Below is a small trained network, with its code and all its weights. Each question gives an input and a class and asks what happens when units are switched off, that is, made to give their printed mean instead of their output.

import numpy as np


def w(rows, s, z=0):
    codes = np.array(rows[::2]) - 128.0
    scale = np.full(codes.shape[1], s)
    scale[-1] = z or s
    return codes * scale


def f(y):
    return y / 2 * (1 + np.tanh(0.7978845608 * (y + 0.044715 * y**3)))


def log_softmax(a):
    a = a - a.max(-1, keepdims=True)
    return a - np.log(np.exp(a).sum(-1, keepdims=True))


def net(x, mask):
    res = np.array(x, float).reshape(1, 8) / 4 @ E
    y = f(res @ A[0][:, :-1].T + A[0][:, -1])
    res = res + np.where(mask, y, B[0][:, -1]) @ B[0][:, :-1]
    return log_softmax(res[-1] @ U[:, :-1].T + U[:, -1])


A, B = {}, {}
E = w([
[33,211,166,127,117],'x0',
[99,118,113,64,99],'x1',
[136,157,254,87,19],'x2',
[59,210,77,124,75],'x3',
[122,94,118,157,222],'x4',
[157,215,197,50,234],'x5',
[74,5,149,4,159],'x6',
[14,163,61,77,132],'x7',
],0.004)
A[0] = w([
[107,172,81,95,150,200],'N0',
[236,173,179,143,157,231],'N1',
[98,180,55,150,152,249],'N2',
[82,139,123,101,180,250],'N3',
[131,144,122,74,4,206],'N4',
[133,57,132,94,172,239],'N5',
[88,193,111,202,88,248],'N6',
[166,25,72,136,134,217],'N7',
[76,160,208,100,137,240],'N8',
[120,84,180,193,81,158],'N9',
],0.016,0.0021)
B[0] = w([
[140,157,84,72,102,179],'N0',
[245,178,182,168,146,244],'N1',
[147,167,32,103,131,213],'N2',
[120,148,111,54,154,188],'N3',
[42,124,189,146,37,254],'N4',
[91,73,140,133,218,224],'N5',
[99,158,56,234,108,242],'N6',
[123,3,89,143,177,254],'N7',
[100,162,193,59,154,223],'N8',
[186,73,120,96,57,204],'N9',
],0.026,0.0067)
U = w([
[231,186,183,171,166,214],'0',
[19,129,193,141,48,196],'1',
[95,125,182,50,206,9],'2',
[120,125,67,228,115,43],'3',
[118,171,54,75,133,128],'4',
[100,3,103,140,219,140],'5',
[176,53,141,142,77,111],'6',
],0.0055,0.0013)

Each question gives the input, the list of numbers given to net, and the class t.
The units are the neurons (one row each of A and B). Each row of codes is followed by its name. A weight is (code - 128) times the scale printed after its matrix; where a second scale follows, it is the last column's (A, B and U).
mask holds one flag per neuron, in row order. A switched-off neuron (its flag False) gives its mean, the last column of its row in B, instead of its output. The means were averaged over made-up inputs and are rounded, as every weight is.
A unit's drop is (log p(t) with every unit on - log p(t) with that unit switched off) / (log p(t) with every unit on - log p(t) with every unit switched off).
The circuit of an input: a set's keep is (log p(t) with only the set's units on - log p(t) with every unit switched off) / (log p(t) with every unit on - log p(t) with every unit switched off). Starting from all 10 units, units are removed one at a time, each time the one whose removal leaves the highest keep (on an exact tie, the one counted first), for as long as the keep stays at least 0.8.
units of the circuit, in order: the units of the circuit, biggest drop first
most important unit: the unit with the biggest drop
top k neurons: the k neurons with the biggest drops, biggest first
drop of u: that unit's drop, to one decimal
input [-1,-3,1,5,-1,6,3,4], class 2: units of the circuit, in order -> (N8)
input [5,1,5,1,8,1,0,6], class 4: top 3 neurons -> (N5 N4 N0)
input [3,-5,6,0,3,-4,0,-2], class 1: units of the circuit, in order -> (N7 N2)
input [-4,6,5,4,-3,8,4,-3], class 1: top 2 neurons -> (N4 N7)
input [3,1,-4,-1,8,-4,-3,1], class 4: top 3 neurons -> (N2 N5 N4)
input [8,-1,4,7,7,5,2,5], class 4: top 2 neurons -> (N2 N0)
input [8,2,-4,-1,4,-1,5,-3], class 2: units of the circuit, in order -> (N6 N3)
input [6,0,5,-7,-2,-7,2,-4], class 1: top 2 neurons -> (N4 N1)
input [4,-6,-5,-4,5,-2,-1,7], class 4: units of the circuit, in order -> (N2 N3)
input [-1,-4,3,8,5,2,-5,-3], class 0: top 4 neurons -> (N1 N7 N4 N5)
input [8,3,1,-6,-4,-2,-6,-5], class 0: top 2 neurons -> (N1 N7)
input [-4,6,7,5,3,7,0,4], class 1: top 2 neurons -> (N4 N5)
input [7,5,8,-4,4,1,-5,0], class 1: top 3 neurons -> (N4 N8 N2)
input [-3,6,6,8,7,6,0,7], class 4: units of the circuit, in order -> (N0)
input [8,-8,1,-8,6,7,2,2], class 2: top 4 neurons -> (N8 N3 N6 N5)
input [7,-5,-5,-1,-7,0,5,-2], class 2: top 3 neurons -> (N6 N4 N7)
input [5,-2,1,-1,-5,-5,6,8], class 1: drop of N4 -> 0.3
input [-4,-1,7,3,6,8,5,6], class 2: drop of N6 -> 0.0
input [3,-4,-4,6,1,8,1,-6], class 0: drop of N1 -> 0.6
input [-5,2,-8,5,3,4,-3,-2], class 4: most important unit -> N2
